Here is a tiny trained network, its code and every weight. The questions are about switching its units off for an input and a class, where a switched-off unit gives its printed mean instead of its output.

import numpy as np


def w(rows, s, z=0):
    codes = np.array(rows[::2]) - 128.0
    scale = np.full(codes.shape[1], s)
    scale[-1] = z or s
    return codes * scale


def f(y):
    return np.maximum(y, 0)


def log_softmax(a):
    a = a - a.max(-1, keepdims=True)
    return a - np.log(np.exp(a).sum(-1, keepdims=True))


def net(x, mask):
    res = np.array(x, float).reshape(1, 4) / 4 @ E
    y = f(res @ A[0][:, :-1].T + A[0][:, -1])
    res = res + np.where(mask, y, B[0][:, -1]) @ B[0][:, :-1]
    return log_softmax(res[-1] @ U[:, :-1].T + U[:, -1])


A, B = {}, {}
E = w([
[133,9,243,75,101],'x0',
[190,55,25,60,97],'x1',
[49,156,173,1,19],'x2',
[230,227,67,19,251],'x3',
],0.008)
A[0] = w([
[93,135,109,224,172,149],'N0',
[64,96,94,45,45,197],'N1',
[109,68,139,209,175,179],'N2',
[125,70,130,155,156,45],'N3',
[68,117,245,115,195,219],'N4',
[79,174,98,172,167,152],'N5',
[219,147,43,249,123,178],'N6',
[169,175,161,249,170,217],'N7',
[99,171,136,197,196,189],'N8',
[204,83,159,104,151,103],'N9',
[114,218,72,139,152,118],'N10',
[139,69,199,44,119,121],'N11',
[147,192,49,46,161,254],'N12',
[125,175,49,85,185,174],'N13',
[234,88,114,101,141,209],'N14',
[75,165,201,109,90,148],'N15',
[218,65,141,92,132,118],'N16',
[80,95,229,118,25,209],'N17',
[30,129,124,217,179,203],'N18',
[120,137,145,166,151,15],'N19',
[98,98,134,61,44,206],'N20',
[194,157,88,63,86,107],'N21',
[236,58,100,78,86,173],'N22',
[129,221,92,81,141,112],'N23',
[163,111,76,89,137,73],'N24',
[143,126,80,137,204,147],'N25',
[99,222,114,140,138,118],'N26',
[172,206,37,84,127,208],'N27',
[140,60,81,168,169,145],'N28',
[201,27,136,19,142,158],'N29',
[145,99,133,201,133,112],'N30',
[123,84,163,207,186,198],'N31',
[201,68,133,32,153,171],'N32',
[100,218,104,77,125,131],'N33',
[165,96,195,142,122,98],'N34',
[161,144,96,193,147,69],'N35',
],0.013,0.0078)
B[0] = w([
[208,175,72,59,34,182],'N0',
[45,67,154,238,64,213],'N1',
[179,145,83,43,50,190],'N2',
[139,102,62,59,46,144],'N3',
[200,54,164,30,154,207],'N4',
[206,167,169,45,69,170],'N5',
[190,227,79,96,21,209],'N6',
[229,147,145,36,71,205],'N7',
[214,147,169,40,115,185],'N8',
[151,130,78,47,134,155],'N9',
[177,216,170,166,133,178],'N10',
[75,29,125,93,156,188],'N11',
[72,181,155,192,239,219],'N12',
[135,214,187,170,195,192],'N13',
[69,113,10,132,205,183],'N14',
[174,69,223,129,99,192],'N15',
[74,105,55,55,162,164],'N16',
[76,26,192,174,117,253],'N17',
[240,140,205,109,73,201],'N18',
[171,178,182,197,92,134],'N19',
[64,58,156,218,94,211],'N20',
[31,186,137,226,147,168],'N21',
[24,129,60,210,154,186],'N22',
[131,117,208,182,220,179],'N23',
[51,181,82,211,158,152],'N24',
[59,192,109,172,136,173],'N25',
[95,203,199,197,185,169],'N26',
[94,235,175,209,201,207],'N27',
[177,125,47,87,45,171],'N28',
[59,65,49,104,207,196],'N29',
[157,147,71,93,67,165],'N30',
[204,161,90,54,56,192],'N31',
[60,99,63,113,236,187],'N32',
[62,171,168,208,217,179],'N33',
[153,64,101,51,156,157],'N34',
[206,210,92,29,97,157],'N35',
],0.011,0.021)
U = w([
[169,217,63,138,22,171],'0',
[69,44,195,189,70,174],'1',
[161,104,222,92,97,2],'2',
[130,253,230,153,205,171],'3',
[81,64,74,61,180,202],'4',
[67,153,42,168,181,11],'5',
],0.011,0.009)

Each question gives the input, the list of numbers given to net, and the class t.
The units are the neurons (one row each of A and B). Each row of codes is followed by its name. A weight is (code - 128) times the scale printed after its matrix; where a second scale follows, it is the last column's (A, B and U).
mask holds one flag per neuron, in row order. A switched-off neuron (its flag False) gives its mean, the last column of its row in B, instead of its output. The means were averaged over made-up inputs and are rounded, as every weight is.
A unit's drop is (log p(t) with every unit on - log p(t) with that unit switched off) / (log p(t) with every unit on - log p(t) with every unit switched off).
The circuit of an input: a set's keep is (log p(t) with only the set's units on - log p(t) with every unit switched off) / (log p(t) with every unit on - log p(t) with every unit switched off). Starting from the 12 units with the biggest drops (on a tie, the unit counted first), units are removed one at a time, each time the one whose removal leaves the highest keep (on an exact tie, the one counted first), for as long as the keep stays at least 0.8.
units of the circuit, in order: the units of the circuit, biggest drop first
unit that matters most: the unit with the biggest drop
k most important neurons: the k neurons with the biggest drops, biggest first
drop when u is switched off: that unit's drop, to one decimal
input [3,-1,7,7], class 5: unit that matters most : N29
input [6,-6,1,-3], class 2: 3 most important neurons : [N4, N22, N31]
input [-8,-7,-7,3], class 0: 2 most important neurons : [N6, N0]
input [-1,6,2,8], class 5: 3 most important neurons : [N14, N29, N32]
input [-1,4,4,5], class 5: 2 most important neurons : [N29, N32]
input [-2,6,-4,5], class 5: 2 most important neurons : [N14, N22]
input [-5,8,6,2], class 3: 2 most important neurons : [N27, N13]
input [7,8,4,1], class 4: 3 most important neurons : [N11, N29, N27]
input [1,-2,-2,-6], class 2: 2 most important neurons : [N17, N6]
input [-3,8,-8,2], class 0: 3 most important neurons : [N6, N28, N35]
input [0,-7,-3,-8], class 2: 2 most important neurons : [N17, N4]
input [5,6,5,1], class 5: drop when N32 is switched off : 0.7
input [6,5,2,2], class 4: drop when N11 is switched off : 0.6
input [7,6,-4,-2], class 4: drop when N17 is switched off : 0.0
input [4,-6,1,-4], class 2: units of the circuit, in order : [N4]
